X =
[[137 125 153 123 127 124 147 132 111]
 [111 129 119 134 123 140 117 141 135]
 [111 132 116 134 125 139 118 141 133]
 [132 118 142 117 134 130 153 126 105]
 [136 123 148 121 130 119 140 129 120]
 [113 130 136 131 128 131 121 143 130]
 [122 125 127 125 129 130 133 131 126]
 [121 130 135 126 126 131 132 136 126]]
Indices start at 1.
(1, 1)	137
(8, 7)	132
(3, 2)	132
(6, 1)	113
(3, 1)	111
(3, 8)	141
(5, 4)	121
(3, 4)	134
(7, 5)	129
(4, 4)	117
(7, 3)	127
(2, 8)	141
(6, 9)	130
(3, 5)	125
(2, 3)	119
(5, 6)	119
(8, 4)	126
(6, 3)	136
(7, 2)	125
(8, 1)	121
(5, 9)	120
(8, 2)	130
(3, 9)	133

data =
[[137 117 123 119 144 139 144 130 131 125 129 137]
 [138 128 113 104 126 132 133 135 137 108 138 117]
 [134 122 134 133 106 128 111 136 137 123 139 108]
 [119 138 141 117 128 125 127 118 115 131 117 144]]
Indices start at 1.
(1, 1)	137
(4, 4)	117
(4, 6)	125
(3, 8)	136
(3, 1)	134
(3, 10)	123
(1, 8)	130
(1, 7)	144
(2, 11)	138
(2, 6)	132
(2, 2)	128
(1, 4)	119
(1, 3)	123
(2, 12)	117
(1, 11)	129
(4, 10)	131

arr =
146  150  102  125  149  106  149  115  155  153  107  105  131  132  142  124
123  140  108  151  152  117  121  141  154  137  146  150  124  106  132  131
106  139  137  120  148  155  129  140   99  141  104  103  106  124  118  144
155  158  145  128  149  107  131  123  154  110  114  124  154  145  102  137
135  147  149  117  142  102  123  131  124  152  137  103  100  128  140  105
150   99  134  137  146  150  135  127  108   99  141  106  100  101  140  151
 99  144   99  123  111  148  140  122  123  135  127  122  149  110  124  147
 98  153  113  107  149  102  149  115  122  151  129  124  157  154  124  156
114  118  134  117  104  145  103  140  131  154  146  116  122  129  111   99
142  116  132  155  119  148  149  118  137  153  128  100  140  125  108  143
Rows and columns are counted from 1.
(1, 1) = 146
(4, 15) = 102
(3, 7) = 129
(8, 9) = 122
(3, 1) = 106
(10, 9) = 137
(9, 13) = 122
(10, 14) = 125
(1, 9) = 155
(4, 14) = 145
(2, 14) = 106
(10, 1) = 142
(6, 9) = 108
(6, 6) = 150
(8, 14) = 154
(3, 14) = 124
(9, 6) = 145
(3, 5) = 148
(10, 8) = 118
(4, 3) = 145
(5, 11) = 137
(9, 1) = 114
(10, 13) = 140
(9, 12) = 116
(1, 5) = 149
(8, 13) = 157
(2, 9) = 154
(8, 6) = 102
(10, 3) = 132
(3, 13) = 106
(2, 6) = 117
(6, 3) = 134
(5, 12) = 103
(9, 11) = 146
(4, 2) = 158
(2, 3) = 108
(2, 15) = 132

M =
[[105 144 141 121]
 [112 132 130 126]
 [150 110 117 148]]
Indices start at 1.
(1, 1)	105
(2, 1)	112
(2, 2)	132
(3, 4)	148

B =
[[145 137 116 128]
 [133 131 132 150]
 [134 123 143 112]
 [131 126 145 113]
 [137 110 128 117]]
Indices start at 1.
(1, 1): 145
(4, 1): 131
(2, 1): 133
(4, 4): 113
(1, 3): 116
(2, 4): 150
(3, 3): 143

m =
[[129 127 128 132 126 127 132 132 127 130]
 [123 117 130 152 111 142 154 123 119 110]
 [124 119 133 147 112 138 154 116 123 100]
 [122 118 130 149 113 142 150 121 119 111]
 [130 128 131 128 126 124 134 126 131 120]
 [127 127 128 131 126 130 130 128 126 128]
 [121 118 127 148 115 144 145 123 118 117]
 [126 126 128 132 125 133 131 126 125 125]
 [128 127 131 130 125 128 135 123 130 116]
 [127 127 128 130 126 131 130 125 127 123]
 [126 120 134 145 112 133 155 119 125 101]
 [123 120 129 143 116 141 144 119 121 112]
 [125 125 131 132 123 133 135 118 128 112]]
Indices start at 1.
row 1 col 1 => 129
row 12 col 7 => 144
row 9 col 10 => 116
row 2 col 8 => 123
row 8 col 4 => 132
row 7 col 6 => 144
row 13 col 1 => 125
row 4 col 5 => 113
row 13 col 7 => 135
row 7 col 9 => 118
row 6 col 10 => 128
row 6 col 3 => 128
row 6 col 1 => 127
row 11 col 6 => 133
row 3 col 8 => 116
row 1 col 5 => 126
row 3 col 9 => 123
row 6 col 4 => 131
row 11 col 9 => 125
row 10 col 6 => 131
row 1 col 6 => 127
row 2 col 10 => 110
row 1 col 3 => 128
row 10 col 4 => 130
row 8 col 8 => 126
row 3 col 5 => 112
row 13 col 3 => 131
row 2 col 2 => 117
row 6 col 6 => 130
row 6 col 2 => 127
row 6 col 5 => 126
row 5 col 4 => 128
row 1 col 7 => 132
row 4 col 8 => 121
row 9 col 3 => 131
row 6 col 7 => 130
row 8 col 2 => 126

A =
[[104 103 116 100 101 111 120 118]
 [103 102 119  99 101 114 120 120]
 [118 117 118 115 116 109 117 112]
 [104 103 117 100 101 112 120 119]
 [106 105 121 103 104 116 119 120]
 [118 117 125 115 116 116 116 116]
 [127 127 115 126 126 105 115 106]
 [103 102 119  99 100 114 120 120]
 [105 104 123 101 102 118 119 121]
 [127 126 116 125 125 106 115 107]
 [106 105 124 102 103 118 118 121]
 [110 108 126 106 107 118 118 120]
 [110 109 118 106 107 112 118 116]
 [122 121 119 120 120 110 116 111]]
Indices start at 1.
(1, 1) -> 104
(9, 4) -> 101
(7, 3) -> 115
(8, 1) -> 103
(3, 1) -> 118
(6, 6) -> 116
(3, 3) -> 118
(10, 7) -> 115
(14, 3) -> 119
(14, 8) -> 111
(1, 6) -> 111
(5, 2) -> 105
(11, 5) -> 103
(6, 4) -> 115
(10, 2) -> 126
(12, 7) -> 118
(12, 5) -> 107
(4, 4) -> 100
(6, 5) -> 116
(4, 8) -> 119
(7, 7) -> 115
(3, 2) -> 117
(2, 8) -> 120
(13, 6) -> 112
(12, 3) -> 126
(2, 1) -> 103
(11, 7) -> 118
(2, 6) -> 114
(7, 1) -> 127
(4, 6) -> 112
(10, 3) -> 116
(8, 7) -> 120

a =
[[126 125 131 135]
 [130 129 123 131]
 [138 112 126 140]
 [152 113 135 122]
 [112 133 125 127]
 [126 111 131 125]]
Rows and columns are counted from 1.
(1, 1)	126
(5, 1)	112
(3, 2)	112
(2, 1)	130
(3, 1)	138
(4, 4)	122
(5, 2)	133
(5, 3)	125
(2, 2)	129
(6, 2)	111

grid =
[[140 130 138 121]
 [120 125 122 152]
 [133 137 129 122]
 [107 131 121 115]
 [142 130 143 122]
 [110 120 118 122]
 [129 127 128 111]]
Indices start at 1.
(1, 1) = 140
(6, 4) = 122
(7, 3) = 128
(1, 4) = 121
(5, 4) = 122
(3, 1) = 133
(5, 1) = 142
(3, 3) = 129
(2, 2) = 125
(1, 3) = 138
(6, 1) = 110

x =
[[119 113 136 141 138 127 131 119 129 121 140 115 122 130 128]
 [138 136 131 128 124 131 123 130 129 140 125 135 132 129 137]
 [120 112 139 136 141 124 132 115 127 125 133 115 122 128 120]
 [138 136 132 131 124 132 123 130 129 140 128 135 133 130 140]
 [137 135 132 135 124 134 123 130 130 138 133 134 132 132 145]
 [144 133 144 123 132 128 123 119 126 152 111 134 133 125 127]
 [139 134 136 128 128 130 123 125 128 143 122 133 132 128 134]
 [126 116 141 128 141 122 130 113 125 132 120 119 124 124 114]
 [132 125 139 119 136 122 129 118 125 138 111 127 127 122 112]
 [128 132 122 135 121 133 127 136 131 123 140 130 129 133 142]
 [116 116 127 136 134 126 133 125 128 115 139 118 122 129 124]
 [133 125 140 127 135 126 127 119 127 138 121 127 128 126 124]
 [136 137 127 130 121 133 124 133 130 135 130 135 132 131 140]
 [125 120 135 134 135 127 129 121 128 127 133 122 125 129 127]
 [128 124 134 125 134 125 129 121 126 132 121 125 127 125 120]]
Indices start at 1.
(1, 1) -> 119
(11, 1) -> 116
(1, 8) -> 119
(1, 6) -> 127
(12, 9) -> 127
(7, 11) -> 122
(11, 8) -> 125
(6, 7) -> 123
(12, 3) -> 140
(1, 4) -> 141
(4, 3) -> 132
(9, 9) -> 125
(4, 10) -> 140
(11, 3) -> 127
(9, 8) -> 118
(13, 8) -> 133
(15, 2) -> 124
(11, 10) -> 115
(9, 12) -> 127
(1, 14) -> 130
(12, 7) -> 127
(1, 10) -> 121
(9, 10) -> 138
(2, 6) -> 131
(15, 1) -> 128
(5, 4) -> 135
(15, 13) -> 127
(2, 4) -> 128
(15, 5) -> 134
(3, 2) -> 112
(15, 15) -> 120
(4, 2) -> 136
(11, 12) -> 118
(3, 10) -> 125
(13, 6) -> 133
(6, 6) -> 128
(7, 9) -> 128
(13, 2) -> 137
(6, 8) -> 119
